Below is a small trained network, with its code and all its weights. Each question gives an input and a target symbol and asks what happens when units are switched off, that is, made to give their printed mean instead of their output.

import numpy as np


def w(rows, s, z=0):
    codes = np.array(rows[::2]) - 128.0
    scale = np.full(codes.shape[1], s)
    scale[-1] = z or s
    return codes * scale


def norm(h):
    return h / np.sqrt((h * h).mean(-1, keepdims=True) + 1e-5)


def f(y):
    return np.maximum(y, 0)


def softmax(a):
    e = np.exp(a - a.max(-1, keepdims=True))
    return e / e.sum(-1, keepdims=True)


def log_softmax(a):
    a = a - a.max(-1, keepdims=True)
    return a - np.log(np.exp(a).sum(-1, keepdims=True))


def net(x, mask):
    ids = ['ΓΘΠΣαβεζηλμξτψω'.index(c) for c in x.split()]
    T = len(ids)
    res = E[ids] + P[:T]
    r = norm(res)
    for j in range(3):
        rows = slice(2 * j, 2 * j + 2)
        q, k, v = (r @ M[0][rows].T for M in (Q, K, V))
        z = softmax(np.where(np.tri(T) > 0, q @ k.T / 2**0.5, -1e9)) @ v
        o = O[0][rows]
        res = res + np.where(mask[j], z, o[:, -1]) @ o[:, :-1]
    y = f(norm(res) @ A[0][:, :-1].T + A[0][:, -1])
    res = res + np.where(mask[3:7], y, B[0][:, -1]) @ B[0][:, :-1]
    return log_softmax(norm(res)[-1] @ U[:, :-1].T + U[:, -1])


Q, K, V, O, A, B = {}, {}, {}, {}, {}, {}
E = w([
[220,136,192],'Γ',
[79,193,182],'Θ',
[90,122,110],'Π',
[100,103,140],'Σ',
[106,90,142],'α',
[180,63,149],'β',
[199,76,159],'ε',
[100,225,173],'ζ',
[169,65,141],'η',
[86,111,121],'λ',
[160,67,151],'μ',
[208,79,184],'ξ',
[178,67,163],'τ',
[255,134,150],'ψ',
[106,249,78],'ω',
],0.0026)
P = w([
[116,124,117],'0',
[189,165,204],'1',
[110,132,161],'2',
[194,115,141],'3',
[125,115,70],'4',
[189,148,165],'5',
[69,122,255],'6',
],0.0058)
Q[0] = w([
[175,157,70],'H1',
[80,114,157],'H1',
[53,103,109],'H2',
[250,194,135],'H2',
[175,159,183],'H3',
[88,136,248],'H3',
],0.013)
K[0] = w([
[88,124,223],'H1',
[150,122,59],'H1',
[78,107,153],'H2',
[220,177,104],'H2',
[180,178,81],'H3',
[149,116,2],'H3',
],0.011)
V[0] = w([
[69,132,177],'H1',
[151,137,231],'H1',
[115,209,74],'H2',
[187,92,130],'H2',
[27,72,94],'H3',
[125,1,159],'H3',
],0.008)
O[0] = w([
[51,48,175,152],'H1',
[94,106,253,251],'H1',
[170,31,91,53],'H2',
[33,156,79,185],'H2',
[12,32,130,79],'H3',
[2,189,131,132],'H3',
],0.006,0.0031)
A[0] = w([
[11,68,103,14],'N1',
[187,53,44,10],'N2',
[236,121,2,82],'N3',
[239,222,59,144],'N4',
],0.0055,0.0012)
B[0] = w([
[169,2,33,238],'N1',
[61,234,75,166],'N2',
[10,197,17,181],'N3',
[140,26,28,251],'N4',
],0.0041,0.0018)
U = w([
[195,211,143,82],'Γ',
[148,31,211,67],'Θ',
[102,48,75,109],'Π',
[82,79,130,72],'Σ',
[80,96,146,162],'α',
[95,170,120,31],'β',
[91,207,125,168],'ε',
[248,83,138,178],'ζ',
[78,156,126,155],'η',
[98,74,113,84],'λ',
[92,142,150,188],'μ',
[109,185,152,84],'ξ',
[95,161,140,186],'τ',
[197,197,74,80],'ψ',
[180,106,28,253],'ω',
],0.014,0.003)

Each question gives the input, a string of symbols that net reads in full, and the target symbol t.
The units are the heads (2 rows each of Q, K, V and O) and the neurons (one row each of A and B). Each row of codes is followed by its name. A weight is (code - 128) times the scale printed after its matrix; where a second scale follows, it is the last column's (O, A, B and U).
mask holds one flag per unit, heads first, then neurons. A switched-off unit (its flag False) gives its mean, the last column of its rows in O or B, instead of its output. The means were averaged over made-up inputs and are rounded, as every weight is.
A unit's drop is (log p(t) with every unit on - log p(t) with that unit switched off) / (log p(t) with every unit on - log p(t) with every unit switched off).
The circuit of an input: a set's keep is (log p(t) with only the set's units on - log p(t) with every unit switched off) / (log p(t) with every unit on - log p(t) with every unit switched off). Starting from all 7 units, units are removed one at a time, each time the one whose removal leaves the highest keep (on an exact tie, the one counted first), for as long as the keep stays at least 0.8.
units of the circuit, in order: the units of the circuit, biggest drop first
most important unit: the unit with the biggest drop
k most important neurons: the k neurons with the biggest drops, biggest first
heads that matter: for each layer, one digit per head in row order, 1 if its drop is at least 0.15 and else 0, layers parted by /
drop of u: that unit's drop, to one decimal
input η τ ω ε Σ, target ω: most important unit -> N4
input ζ α ω Θ, target ζ: heads that matter -> 001
input α ξ Θ β ω, target Θ: units of the circuit, in order -> [H1 H3 H2]
input ε Γ τ Θ ζ ψ μ, target ζ: heads that matter -> 101
input β Θ Θ Σ Γ ω Θ, target Γ: units of the circuit, in order -> [H1 H3]
input Γ ψ Σ, target Γ: heads that matter -> 001
input ξ ξ Θ ζ ψ ω ω, target ψ: heads that matter -> 100
input τ Γ ω μ Π, target ω: units of the circuit, in order -> [N4 H3]
input ζ τ ω α Θ, target ω: units of the circuit, in order -> [H3 N4]
input α Θ Θ μ ζ ζ Γ, target ζ: units of the circuit, in order -> [H3 H1]
input ε ζ Θ τ ω, target Θ: heads that matter -> 101
input ζ ζ α Θ ω α ε, target ω: heads that matter -> 100
input ψ ξ Π η Θ ω, target ζ: units of the circuit, in order -> [H3 N4]
input μ α ψ ε ω Σ ε, target ω: 2 most important neurons -> [N4 N3]
input ε ξ α ξ Θ Π λ, target Θ: units of the circuit, in order -> [H3 H2]
input Σ Π ψ τ, target Γ: units of the circuit, in order -> [H3]
input ε μ α Θ ω Θ ζ, target ω: heads that matter -> 101
input ζ λ η Θ ω ψ Π, target ω: units of the circuit, in order -> [H1 H3]
input Θ Σ Θ ω Θ, target Θ: heads that matter -> 100
input ω Θ ω λ ω β Θ, target ω: heads that matter -> 100
input η β η ω Θ Π, target ζ: heads that matter -> 101
input ω Θ Π ω α Σ, target ζ: units of the circuit, in order -> [H3]
input Θ Σ α, target Θ: heads that matter -> 001
input Θ Θ Θ λ α, target Θ: heads that matter -> 100
input Γ ζ τ Π Θ ζ ζ, target Θ: heads that matter -> 001
input ζ Θ Π Θ ω Θ Γ, target ω: heads that matter -> 100
input α Σ α ε Π Π τ, target Π: units of the circuit, in order -> [H3 H1]
input Γ ξ Θ ω μ, target Θ: most important unit -> H1
input ζ Θ ψ, target ζ: heads that matter -> 001
input Θ Θ Π, target Θ: drop of H1 -> 0.0
